Below is a small trained network, with its code and all its weights. Each question gives an input and a target symbol and asks what happens when units are switched off, that is, made to give their printed mean instead of their output.

import numpy as np


def w(rows, s, z=0):
    codes = np.array(rows[::2]) - 128.0
    scale = np.full(codes.shape[1], s)
    scale[-1] = z or s
    return codes * scale


def f(y):
    return y / 2 * (1 + np.tanh(0.7978845608 * (y + 0.044715 * y**3)))


def softmax(a):
    e = np.exp(a - a.max(-1, keepdims=True))
    return e / e.sum(-1, keepdims=True)


def log_softmax(a):
    a = a - a.max(-1, keepdims=True)
    return a - np.log(np.exp(a).sum(-1, keepdims=True))


def net(x, mask):
    ids = ['αδεηξσψ'.index(c) for c in x.split()]
    T = len(ids)
    res = E[ids] + P[:T]
    u = 0
    for l in range(3):
        r = res
        for j in range(3):
            rows = slice(2 * j, 2 * j + 2)
            q, k, v = (r @ M[l][rows].T for M in (Q, K, V))
            z = softmax(np.where(np.tri(T) > 0, q @ k.T / 2**0.5, -1e9)) @ v
            o = O[l][rows]
            res = res + np.where(mask[u + j], z, o[:, -1]) @ o[:, :-1]
        u += 3
        y = f(res @ A[l][:, :-1].T + A[l][:, -1])
        res = res + np.where(mask[u : u + 4], y, B[l][:, -1]) @ B[l][:, :-1]
        u += 4
    return log_softmax(res[-1] @ U[:, :-1].T + U[:, -1])


Q, K, V, O, A, B = {}, {}, {}, {}, {}, {}
E = w([
[170,102,101],'α',
[69,184,214],'δ',
[38,65,118],'ε',
[96,127,172],'η',
[119,40,86],'ξ',
[133,42,254],'σ',
[154,198,152],'ψ',
],0.0079)
P = w([
[211,151,241],'0',
[50,94,133],'1',
[52,104,120],'2',
[64,115,105],'3',
[63,125,98],'4',
[68,135,99],'5',
[73,108,75],'6',
[99,112,50],'7',
[99,102,43],'8',
[58,147,92],'9',
[127,114,31],'10',
[24,181,126],'11',
[80,119,49],'12',
[103,82,2],'13',
],0.0093)
Q[0] = w([
[143,126,163],'0.h0',
[2,81,119],'0.h0',
[210,179,151],'0.h1',
[127,45,62],'0.h1',
[217,142,153],'0.h2',
[250,145,196],'0.h2',
],0.011)
K[0] = w([
[163,26,134],'0.h0',
[160,171,68],'0.h0',
[152,237,216],'0.h1',
[65,119,25],'0.h1',
[89,3,17],'0.h2',
[71,110,55],'0.h2',
],0.0076)
V[0] = w([
[156,229,98],'0.h0',
[234,72,116],'0.h0',
[255,116,114],'0.h1',
[138,149,130],'0.h1',
[163,99,83],'0.h2',
[218,181,189],'0.h2',
],0.0079)
O[0] = w([
[214,114,82,59],'0.h0',
[171,68,56,66],'0.h0',
[61,51,77,3],'0.h1',
[146,107,116,101],'0.h1',
[82,3,87,67],'0.h2',
[248,145,29,240],'0.h2',
],0.0061,0.0044)
A[0] = w([
[181,222,123,140],'0.n0',
[130,115,93,199],'0.n1',
[1,255,99,253],'0.n2',
[220,238,145,68],'0.n3',
],0.0075,0.0028)
B[0] = w([
[91,86,46,158],'0.n0',
[251,95,165,144],'0.n1',
[255,18,84,254],'0.n2',
[73,188,21,147],'0.n3',
],0.0067)
Q[1] = w([
[203,94,189],'1.h0',
[154,61,37],'1.h0',
[188,49,103],'1.h1',
[170,129,43],'1.h1',
[107,252,127],'1.h2',
[96,166,69],'1.h2',
],0.012)
K[1] = w([
[250,172,82],'1.h0',
[204,47,104],'1.h0',
[129,226,109],'1.h1',
[180,205,38],'1.h1',
[245,54,29],'1.h2',
[162,135,78],'1.h2',
],0.012)
V[1] = w([
[90,96,120],'1.h0',
[44,142,255],'1.h0',
[91,181,44],'1.h1',
[116,164,214],'1.h1',
[70,117,166],'1.h2',
[209,16,165],'1.h2',
],0.0077)
O[1] = w([
[116,122,116,111],'1.h0',
[112,43,62,3],'1.h0',
[80,254,115,161],'1.h1',
[171,95,43,73],'1.h1',
[179,198,97,98],'1.h2',
[140,75,156,174],'1.h2',
],0.0085,0.0073)
A[1] = w([
[53,82,206,252],'1.n0',
[82,253,12,10],'1.n1',
[62,220,141,56],'1.n2',
[75,63,77,239],'1.n3',
],0.0063,0.0021)
B[1] = w([
[253,14,136,191],'1.n0',
[89,42,129,252],'1.n1',
[48,140,181,244],'1.n2',
[206,146,57,128],'1.n3',
],0.0069,0.0029)
Q[2] = w([
[210,247,167],'2.h0',
[92,85,51],'2.h0',
[194,119,172],'2.h1',
[99,167,226],'2.h1',
[38,104,95],'2.h2',
[113,247,145],'2.h2',
],0.011)
K[2] = w([
[124,68,254],'2.h0',
[155,169,50],'2.h0',
[120,100,177],'2.h1',
[42,173,116],'2.h1',
[141,164,134],'2.h2',
[166,67,149],'2.h2',
],0.016)
V[2] = w([
[148,29,44],'2.h0',
[98,73,182],'2.h0',
[4,68,196],'2.h1',
[140,73,188],'2.h1',
[177,135,149],'2.h2',
[62,84,162],'2.h2',
],0.012)
O[2] = w([
[161,87,122,90],'2.h0',
[40,72,156,254],'2.h0',
[1,125,76,232],'2.h1',
[23,124,227,185],'2.h1',
[188,61,249,211],'2.h2',
[61,135,133,137],'2.h2',
],0.0065,0.0061)
A[2] = w([
[146,7,160,122],'2.n0',
[93,161,170,132],'2.n1',
[204,148,111,254],'2.n2',
[118,197,155,26],'2.n3',
],0.012,0.0023)
B[2] = w([
[105,146,71,249],'2.n0',
[254,72,168,178],'2.n1',
[243,177,64,134],'2.n2',
[139,177,122,162],'2.n3',
],0.0072,0.017)
U = w([
[158,122,204,161],'α',
[89,138,21,93],'δ',
[211,75,3,252],'ε',
[244,167,83,152],'η',
[37,38,141,123],'ξ',
[155,107,133,19],'σ',
[115,195,173,72],'ψ',
],0.0063,0.0034)

Each question gives the input, a string of symbols that net reads in full, and the target symbol t.
The units are the heads (2 rows each of Q, K, V and O) and the neurons (one row each of A and B). Each row of codes is followed by its name. A weight is (code - 128) times the scale printed after its matrix; where a second scale follows, it is the last column's (O, A, B and U).
mask holds one flag per unit, layer by layer, with each layer's heads first. A switched-off unit (its flag False) gives its mean, the last column of its rows in O or B, instead of its output. The means were averaged over made-up inputs and are rounded, as every weight is.
A unit's drop is (log p(t) with every unit on - log p(t) with that unit switched off) / (log p(t) with every unit on - log p(t) with every unit switched off).
The circuit of an input: a set's keep is (log p(t) with only the set's units on - log p(t) with every unit switched off) / (log p(t) with every unit on - log p(t) with every unit switched off). Starting from the 12 units with the biggest drops (on a tie, the unit counted first), units are removed one at a time, each time the one whose removal leaves the highest keep (on an exact tie, the one counted first), for as long as the keep stays at least 0.8.
units of the circuit, in order: the units of the circuit, biggest drop first
k most important neurons: the k neurons with the biggest drops, biggest first
top k neurons in layer l: the k neurons of layer l with the biggest drops, biggest first
which heads matter: for each layer, one digit per head in row order, 1 if its drop is at least 0.15 and else 0, layers parted by /
input ξ η η ε α ψ, target ξ: units of the circuit, in order : [0.h2, 2.h1, 1.h1, 2.h0]
input η ξ ε ξ α ξ α ε η η δ δ, target η: 2 most important neurons : [0.n2, 1.n1]
input ξ δ δ, target ξ: units of the circuit, in order : [2.h1, 0.h2, 1.h0]
input ξ ξ η ε δ η η α ξ, target ξ: which heads matter : 111 / 011 / 010
input ψ δ ψ, target ψ: top 2 neurons in layer 2 : [2.n3, 2.n0]
input ξ ε σ σ, target ξ: units of the circuit, in order : [2.h1, 0.h2]
input α σ δ ε α σ ε, target α: 2 most important neurons : [1.n1, 0.n1]
input δ σ σ, target δ: which heads matter : 101 / 011 / 011
input ε σ ε σ ξ ψ, target ε: units of the circuit, in order : [1.h0, 1.h1, 0.n2, 0.h2]
input ψ σ σ α, target ψ: units of the circuit, in order : [0.h2, 0.n3, 2.h0, 1.h1]
input η ψ ε η ε δ δ, target η: which heads matter : 010 / 000 / 110
input ε ε ξ, target ε: 2 most important neurons : [0.n2, 1.n3]
input ξ δ ε η, target ξ: units of the circuit, in order : [2.h1, 0.h2, 1.h0]
input ε ξ α, target ε: 3 most important neurons : [0.n2, 1.n3, 1.n2]
input ξ δ η δ α η ψ, target ξ: units of the circuit, in order : [0.h2, 2.h1, 1.h0]
input ξ ε ε ε σ ξ δ δ σ η σ δ σ α, target ξ: units of the circuit, in order : [2.h1, 0.h2]
input ψ ε ε σ ξ η δ ε ε, target ψ: which heads matter : 101 / 110 / 100
input ε α η ξ δ, target ε: which heads matter : 000 / 110 / 100
input ψ ψ ψ η ψ ε ψ ε ε ε, target ψ: which heads matter : 111 / 110 / 100
input ε δ δ σ σ σ η η ξ ε ε ψ σ, target ε: 4 most important neurons : [1.n3, 1.n2, 2.n0, 1.n1]
input ξ ε η, target ξ: units of the circuit, in order : [2.h1, 1.h1, 0.h2]
input ξ ξ α σ, target ξ: most important neuron : [0.n3]
input ξ ξ ε η ξ ε δ ε ξ, target ξ: units of the circuit, in order : [0.h2, 2.h1, 1.h1]
input ψ ε ξ, target ψ: top 3 neurons in layer 0 : [0.n3, 0.n2, 0.n0]
input ξ δ ε η σ σ δ, target ξ: units of the circuit, in order : [2.h1, 0.h2, 1.h0]
input ε η η, target ε: 2 most important neurons : [0.n2, 1.n3]
input ε ξ α α δ ε ψ δ ε ε, target ε: 2 most important neurons : [0.n2, 1.n2]
input δ δ ψ ψ α, target δ: 3 most important neurons : [0.n3, 1.n1, 1.n2]
